Here is a tiny trained network, its code and every weight. The questions are about switching its units off for an input and a target symbol, where a switched-off unit gives its printed mean instead of its output.

import numpy as np


def w(rows, s, z=0):
    codes = np.array(rows[::2]) - 128.0
    scale = np.full(codes.shape[1], s)
    scale[-1] = z or s
    return codes * scale


def f(y):
    return np.maximum(y, 0)


def softmax(a):
    e = np.exp(a - a.max(-1, keepdims=True))
    return e / e.sum(-1, keepdims=True)


def log_softmax(a):
    a = a - a.max(-1, keepdims=True)
    return a - np.log(np.exp(a).sum(-1, keepdims=True))


def net(x, mask):
    ids = ['ΘΩδζλμξσφψ'.index(c) for c in x.split()]
    T = len(ids)
    res = E[ids] + P[:T]
    u = 0
    for l in range(3):
        q, k, v = (res @ M[l].T for M in (Q, K, V))
        z = softmax(np.where(np.tri(T) > 0, q @ k.T / 2**0.5, -1e9)) @ v
        res = res + np.where(mask[u], z, O[l][:, -1]) @ O[l][:, :-1]
        u += 1
        y = f(res @ A[l][:, :-1].T + A[l][:, -1])
        res = res + np.where(mask[u : u + 4], y, B[l][:, -1]) @ B[l][:, :-1]
        u += 4
    return log_softmax(res[-1] @ U[:, :-1].T + U[:, -1])


Q, K, V, O, A, B = {}, {}, {}, {}, {}, {}
E = w([
[86,135,100,81],'Θ',
[119,174,112,95],'Ω',
[103,147,112,83],'δ',
[147,210,116,117],'ζ',
[107,98,96,73],'λ',
[138,159,161,143],'μ',
[97,74,108,118],'ξ',
[182,163,168,86],'σ',
[76,126,66,106],'φ',
[125,129,97,249],'ψ',
],0.017)
P = w([
[144,112,97,162],'0',
[203,145,98,130],'1',
[156,253,45,109],'2',
[250,105,152,132],'3',
[160,95,21,191],'4',
[174,93,95,111],'5',
],0.0055)
Q[0] = w([
[194,96,118,55],'L0H1',
[1,102,97,147],'L0H1',
],0.011)
K[0] = w([
[117,173,255,124],'L0H1',
[28,161,150,166],'L0H1',
],0.009)
V[0] = w([
[245,81,134,153],'L0H1',
[69,157,137,137],'L0H1',
],0.013)
O[0] = w([
[64,131,173,65,106],'L0H1',
[52,255,109,149,1],'L0H1',
],0.008,0.0009)
A[0] = w([
[68,30,161,147,2],'L0N1',
[87,186,96,79,111],'L0N2',
[1,190,182,94,8],'L0N3',
[165,201,147,59,82],'L0N4',
],0.009,0.0083)
B[0] = w([
[87,187,70,82,128],'L0N1',
[153,74,178,184,253],'L0N2',
[120,255,97,98,128],'L0N3',
[49,75,62,149,229],'L0N4',
],0.0099,0.002)
Q[1] = w([
[191,60,166,89],'L1H1',
[3,196,67,152],'L1H1',
],0.0065)
K[1] = w([
[57,189,166,203],'L1H1',
[9,93,127,179],'L1H1',
],0.012)
V[1] = w([
[197,157,255,107],'L1H1',
[200,154,203,190],'L1H1',
],0.0085)
O[1] = w([
[2,110,242,104,1],'L1H1',
[25,170,158,156,47],'L1H1',
],0.0073,0.0042)
A[1] = w([
[131,255,189,162,158],'L1N1',
[14,121,60,148,212],'L1N2',
[13,221,139,217,2],'L1N3',
[26,157,77,116,239],'L1N4',
],0.0088,0.0079)
B[1] = w([
[147,139,131,87,171],'L1N1',
[147,162,160,142,237],'L1N2',
[171,114,116,146,136],'L1N3',
[249,142,149,147,254],'L1N4',
],0.016,0.0042)
Q[2] = w([
[220,177,78,24],'L2H1',
[2,111,175,154],'L2H1',
],0.0091)
K[2] = w([
[126,24,33,254],'L2H1',
[104,228,61,94],'L2H1',
],0.005)
V[2] = w([
[136,83,141,6],'L2H1',
[150,74,175,161],'L2H1',
],0.015)
O[2] = w([
[161,246,55,123,1],'L2H1',
[40,115,194,28,210],'L2H1',
],0.011,0.003)
A[2] = w([
[126,47,182,12,96],'L2N1',
[149,2,179,82,45],'L2N2',
[133,87,147,124,1],'L2N3',
[50,219,240,205,30],'L2N4',
],0.0081,0.0083)
B[2] = w([
[53,155,87,140,238],'L2N1',
[147,168,93,131,255],'L2N2',
[127,146,182,96,144],'L2N3',
[62,96,117,247,132],'L2N4',
],0.012,0.0086)
U = w([
[155,117,96,126,101],'Θ',
[147,162,132,91,86],'Ω',
[150,153,119,105,79],'δ',
[155,159,145,77,82],'ζ',
[142,198,15,116,66],'λ',
[138,209,190,72,255],'μ',
[147,142,103,51,90],'ξ',
[140,214,140,2,125],'σ',
[146,107,67,119,87],'φ',
[80,140,93,175,209],'ψ',
],0.0098,0.0059)

Each question gives the input, a string of symbols that net reads in full, and the target symbol t.
The units are the heads (2 rows each of Q, K, V and O) and the neurons (one row each of A and B). Each row of codes is followed by its name. A weight is (code - 128) times the scale printed after its matrix; where a second scale follows, it is the last column's (O, A, B and U).
mask holds one flag per unit, layer by layer, with each layer's heads first. A switched-off unit (its flag False) gives its mean, the last column of its rows in O or B, instead of its output. The means were averaged over made-up inputs and are rounded, as every weight is.
A unit's drop is (log p(t) with every unit on - log p(t) with that unit switched off) / (log p(t) with every unit on - log p(t) with every unit switched off).
The circuit of an input: a set's keep is (log p(t) with only the set's units on - log p(t) with every unit switched off) / (log p(t) with every unit on - log p(t) with every unit switched off). Starting from the 12 units with the biggest drops (on a tie, the unit counted first), units are removed one at a time, each time the one whose removal leaves the highest keep (on an exact tie, the one counted first), for as long as the keep stays at least 0.8.
units of the circuit, in order: the units of the circuit, biggest drop first
most important unit: the unit with the biggest drop
top k neurons: the k neurons with the biggest drops, biggest first
k most important neurons of layer l: the k neurons of layer l with the biggest drops, biggest first
drop of u: that unit's drop, to one decimal
input ψ ξ ξ, target ψ: units of the circuit, in order	L2H1; L2N1
input λ λ μ, target λ: most important unit	L2H1
input λ ξ Θ Ω, target λ: units of the circuit, in order	L2H1; L1H1; L1N4
input μ μ ξ μ λ λ, target μ: units of the circuit, in order	L1H1; L1N2; L2H1
input ψ ζ λ, target ψ: top 2 neurons	L2N1; L1N3
input σ λ μ, target σ: units of the circuit, in order	L2H1; L1H1; L0H1
input ψ λ Θ λ Ω, target ψ: units of the circuit, in order	L2H1; L2N1
input Θ μ Θ δ φ, target Θ: units of the circuit, in order	L2H1; L0H1; L1N4
input λ ξ σ, target λ: top 4 neurons	L0N4; L1N4; L0N2; L1N2
input δ ψ λ λ, target ψ: top 2 neurons	L2N1; L1N4
input δ λ λ λ, target λ: top 2 neurons	L1N2; L1N4
input ψ λ σ σ δ, target ψ: top 2 neurons	L2N1; L1N3
input ψ δ λ ξ, target ψ: 2 most important neurons of layer 1	L1N4; L1N3
input λ λ Θ ζ, target λ: units of the circuit, in order	L2H1
input Θ ζ φ, target Θ: units of the circuit, in order	L2H1; L0H1; L0N2; L1N4
input λ Ω σ, target λ: top 3 neurons	L0N4; L1N4; L1N2
input λ Ω λ λ λ δ, target λ: top 3 neurons	L1N4; L1N2; L0N2
input λ λ δ, target λ: drop of L0N3	0.0
input ψ ζ δ, target ψ: drop of L2H1	1.1
input ψ λ ζ λ σ, target ψ: top neuron	L2N1
input ζ ψ ψ ζ, target ψ: drop of L2H1	1.2
